Below are the code and all the weights of a small trained network. Each question names an input and a class and asks about switching units off, where a switched-off unit gives its printed mean instead of its output.

import numpy as np


def w(rows, s, z=0):
    codes = np.array(rows[::2]) - 128.0
    scale = np.full(codes.shape[1], s)
    scale[-1] = z or s
    return codes * scale


def f(y):
    return np.maximum(y, 0)


def log_softmax(a):
    a = a - a.max(-1, keepdims=True)
    return a - np.log(np.exp(a).sum(-1, keepdims=True))


def net(x, mask):
    res = np.array(x, float).reshape(1, 7) / 4 @ E
    y = f(res @ A[0][:, :-1].T + A[0][:, -1])
    res = res + np.where(mask, y, B[0][:, -1]) @ B[0][:, :-1]
    return log_softmax(res[-1] @ U[:, :-1].T + U[:, -1])


A, B = {}, {}
E = w([
[124,127,126,125],'x0',
[157,15,56,42],'x1',
[8,46,180,149],'x2',
[127,122,132,126],'x3',
[129,127,124,129],'x4',
[116,164,232,2],'x5',
[124,132,123,131],'x6',
],0.0053)
A[0] = w([
[120,113,56,223,68],'neuron 1',
[147,57,83,45,40],'neuron 2',
[129,107,63,227,69],'neuron 3',
[159,47,84,59,143],'neuron 4',
[71,65,160,151,226],'neuron 5',
[148,60,78,63,122],'neuron 6',
[228,191,87,94,221],'neuron 7',
[150,69,83,56,95],'neuron 8',
[120,112,56,217,82],'neuron 9',
[118,153,183,52,25],'neuron 10',
[111,206,172,170,43],'neuron 11',
[116,213,187,181,28],'neuron 12',
[113,157,177,49,24],'neuron 13',
[255,238,107,79,83],'neuron 14',
[135,64,74,41,61],'neuron 15',
[125,152,208,46,22],'neuron 16',
[28,58,180,147,164],'neuron 17',
[128,110,66,221,69],'neuron 18',
[121,197,173,165,51],'neuron 19',
[13,67,202,131,95],'neuron 20',
[142,72,84,90,252],'neuron 21',
[109,222,181,172,31],'neuron 22',
[107,140,174,74,72],'neuron 23',
],0.0063,0.0035)
B[0] = w([
[217,56,163,42,188],'neuron 1',
[108,118,223,238,179],'neuron 2',
[215,59,157,47,188],'neuron 3',
[117,145,179,182,218],'neuron 4',
[79,186,46,104,241],'neuron 5',
[119,141,188,192,202],'neuron 6',
[42,146,39,148,254],'neuron 7',
[116,131,192,205,189],'neuron 8',
[211,63,164,48,189],'neuron 9',
[246,4,139,60,161],'neuron 10',
[131,72,192,202,164],'neuron 11',
[135,58,191,203,170],'neuron 12',
[248,2,148,55,161],'neuron 13',
[41,63,6,164,222],'neuron 14',
[112,122,195,215,186],'neuron 15',
[214,19,129,82,173],'neuron 16',
[76,140,39,114,241],'neuron 17',
[227,52,169,39,184],'neuron 18',
[129,95,156,171,160],'neuron 19',
[61,114,19,126,222],'neuron 20',
[112,198,189,175,249],'neuron 21',
[128,61,178,202,171],'neuron 22',
[201,31,103,70,161],'neuron 23',
],0.0056,0.0042)
U = w([
[214,42,159,30,43],'0',
[119,156,122,122,253],'1',
[113,156,118,134,202],'2',
[113,129,222,244,27],'3',
[70,139,2,124,30],'4',
[133,164,135,114,164],'5',
],0.0098,0.0058)

Each question gives the input, the list of numbers given to net, and the class t.
The units are the neurons (one row each of A and B). Each row of codes is followed by its name. A weight is (code - 128) times the scale printed after its matrix; where a second scale follows, it is the last column's (A, B and U).
mask holds one flag per neuron, in row order. A switched-off neuron (its flag False) gives its mean, the last column of its row in B, instead of its output. The means were averaged over made-up inputs and are rounded, as every weight is.
A unit's drop is (log p(t) with every unit on - log p(t) with that unit switched off) / (log p(t) with every unit on - log p(t) with every unit switched off).
The circuit of an input: a set's keep is (log p(t) with only the set's units on - log p(t) with every unit switched off) / (log p(t) with every unit on - log p(t) with every unit switched off). Starting from the 12 units with the biggest drops (on a tie, the unit counted first), units are removed one at a time, each time the one whose removal leaves the highest keep (on an exact tie, the one counted first), for as long as the keep stays at least 0.8.
units of the circuit, in order: the units of the circuit, biggest drop first
k most important neurons: the k neurons with the biggest drops, biggest first
drop of u: that unit's drop, to one decimal
input [5,-3,-8,0,5,7,-4], class 4: units of the circuit, in order : [neuron 14]
input [-2,-5,8,-3,-8,5,-3], class 4: units of the circuit, in order : [neuron 20; neuron 17]
input [5,7,7,0,1,1,-4], class 3: units of the circuit, in order : [neuron 2; neuron 15; neuron 4]
input [4,0,-8,-7,1,0,4], class 4: units of the circuit, in order : [neuron 14; neuron 7]
input [-2,-2,-6,-3,0,1,3], class 4: units of the circuit, in order : [neuron 14; neuron 7]
input [-3,-5,8,0,0,5,-3], class 4: units of the circuit, in order : [neuron 20; neuron 17]
input [-5,-1,8,-5,7,5,-6], class 4: 2 most important neurons : [neuron 20; neuron 17]
input [3,-4,-8,-7,2,5,4], class 4: 2 most important neurons : [neuron 14; neuron 7]
input [8,-1,8,-3,-4,-2,0], class 4: 3 most important neurons : [neuron 20; neuron 17; neuron 5]
input [7,-6,-8,-1,0,2,-6], class 4: 2 most important neurons : [neuron 14; neuron 7]
input [2,7,6,-1,-3,3,6], class 3: 2 most important neurons : [neuron 2; neuron 15]
input [7,1,0,-4,5,-8,3], class 0: drop of neuron 1 : 0.1
input [-1,-5,-7,-1,3,-7,-7], class 0: drop of neuron 14 : -0.1
input [0,0,4,-6,3,8,-4], class 0: drop of neuron 17 : 0.0
